Here is a tiny trained network, its code and every weight. The questions are about switching its units off for an input and a class, where a switched-off unit gives its printed mean instead of its output.

import numpy as np


def w(rows, s, z=0):
    codes = np.array(rows[::2]) - 128.0
    scale = np.full(codes.shape[1], s)
    scale[-1] = z or s
    return codes * scale


def norm(h):
    return h / np.sqrt((h * h).mean(-1, keepdims=True) + 1e-5)


def f(y):
    return np.maximum(y, 0)


def log_softmax(a):
    a = a - a.max(-1, keepdims=True)
    return a - np.log(np.exp(a).sum(-1, keepdims=True))


def net(x, mask):
    res = np.array(x, float).reshape(1, 3) / 4 @ E
    u = 0
    for l in range(3):
        y = f(norm(res) @ A[l][:, :-1].T + A[l][:, -1])
        res = res + np.where(mask[u : u + 8], y, B[l][:, -1]) @ B[l][:, :-1]
        u += 8
    return log_softmax(norm(res)[-1] @ U[:, :-1].T + U[:, -1])


A, B = {}, {}
E = w([
[159,175,147,225,160],'x0',
[24,173,176,128,214],'x1',
[88,129,1,188,123],'x2',
],0.0074)
A[0] = w([
[150,156,80,156,99,188],'0.n1',
[250,39,103,148,128,103],'0.n2',
[57,81,136,109,134,16],'0.n3',
[158,153,91,153,37,4],'0.n4',
[102,135,64,147,149,164],'0.n5',
[145,81,174,150,97,149],'0.n6',
[50,103,136,108,125,7],'0.n7',
[151,204,165,131,177,31],'0.n8',
],0.011,0.0021)
B[0] = w([
[78,96,135,163,82,202],'0.n1',
[174,89,78,97,254,255],'0.n2',
[167,179,96,103,187,177],'0.n3',
[112,88,51,146,123,200],'0.n4',
[142,120,184,147,72,206],'0.n5',
[49,84,155,184,126,179],'0.n6',
[128,186,91,95,152,180],'0.n7',
[170,175,142,66,126,208],'0.n8',
],0.0084,0.006)
A[1] = w([
[80,87,126,85,54,125],'1.n1',
[201,87,94,131,111,63],'1.n2',
[104,85,210,94,85,4],'1.n3',
[185,185,197,84,192,187],'1.n4',
[141,164,33,36,76,68],'1.n5',
[174,255,165,102,122,132],'1.n6',
[76,72,137,80,178,144],'1.n7',
[120,90,34,78,86,71],'1.n8',
],0.0098,0.0034)
B[1] = w([
[129,192,133,164,127,145],'1.n1',
[176,2,37,170,102,170],'1.n2',
[214,169,136,170,124,144],'1.n3',
[147,220,88,74,134,254],'1.n4',
[103,137,156,120,201,172],'1.n5',
[2,157,93,175,245,219],'1.n6',
[186,204,178,145,135,184],'1.n7',
[134,142,123,83,192,184],'1.n8',
],0.0074,0.0088)
A[2] = w([
[129,185,47,149,72,60],'2.n1',
[115,147,124,183,50,98],'2.n2',
[87,114,85,2,221,112],'2.n3',
[112,89,246,65,124,75],'2.n4',
[57,158,22,163,103,253],'2.n5',
[228,161,125,100,140,113],'2.n6',
[172,19,111,225,89,102],'2.n7',
[107,90,159,135,118,93],'2.n8',
],0.0089,0.0035)
B[2] = w([
[81,77,220,140,130,141],'2.n1',
[66,109,121,171,88,138],'2.n2',
[93,161,128,118,144,255],'2.n3',
[148,109,160,176,132,135],'2.n4',
[185,104,158,77,36,230],'2.n5',
[163,135,192,230,1,170],'2.n6',
[84,155,32,38,185,194],'2.n7',
[133,85,143,59,145,128],'2.n8',
],0.0073,0.0087)
U = w([
[133,87,176,147,108,2],'0',
[86,242,145,80,201,183],'1',
[100,47,193,124,148,27],'2',
[91,148,175,239,107,71],'3',
[98,104,161,107,93,52],'4',
[184,36,19,98,186,191],'5',
[252,144,211,179,105,147],'6',
[70,84,113,180,9,165],'7',
],0.017,0.01)

Each question gives the input, the list of numbers given to net, and the class t.
The units are the neurons (one row each of A and B). Each row of codes is followed by its name. A weight is (code - 128) times the scale printed after its matrix; where a second scale follows, it is the last column's (A, B and U).
mask holds one flag per neuron, layer by layer. A switched-off neuron (its flag False) gives its mean, the last column of its row in B, instead of its output. The means were averaged over made-up inputs and are rounded, as every weight is.
A unit's drop is (log p(t) with every unit on - log p(t) with that unit switched off) / (log p(t) with every unit on - log p(t) with every unit switched off).
The circuit of an input: a set's keep is (log p(t) with only the set's units on - log p(t) with every unit switched off) / (log p(t) with every unit on - log p(t) with every unit switched off). Starting from the 12 units with the biggest drops (on a tie, the unit counted first), units are removed one at a time, each time the one whose removal leaves the highest keep (on an exact tie, the one counted first), for as long as the keep stays at least 0.8.
circuit, biggest first: the units of the circuit, biggest drop first
top k neurons: the k neurons with the biggest drops, biggest first
top k neurons in layer l: the k neurons of layer l with the biggest drops, biggest first
drop when u is switched off: that unit's drop, to one decimal
input [-7,1,8], class 1: top neuron -> 1.n8
input [0,8,8], class 7: top 3 neurons -> 0.n2, 0.n5, 1.n4
input [6,4,5], class 3: top 2 neurons in layer 0 -> 0.n4, 0.n6
input [-2,1,-5], class 6: top 3 neurons -> 1.n3, 0.n6, 2.n6
input [-2,4,8], class 7: top 2 neurons -> 0.n2, 0.n5
input [8,7,6], class 3: top 2 neurons -> 0.n2, 1.n4
input [1,-5,-6], class 5: top 2 neurons -> 1.n2, 0.n8
input [0,-2,-4], class 6: top 2 neurons -> 1.n6, 2.n6
input [5,4,5], class 3: top 2 neurons -> 1.n2, 0.n4
input [-3,4,8], class 7: top 2 neurons -> 0.n2, 0.n5
input [0,-2,-2], class 5: top 2 neurons -> 0.n8, 1.n4
input [5,3,3], class 3: drop when 1.n2 is switched off -> 0.1
input [2,3,3], class 7: drop when 0.n2 is switched off -> 0.7
input [0,-5,-7], class 6: circuit, biggest first -> 2.n6
input [-2,0,4], class 7: drop when 0.n2 is switched off -> 0.9
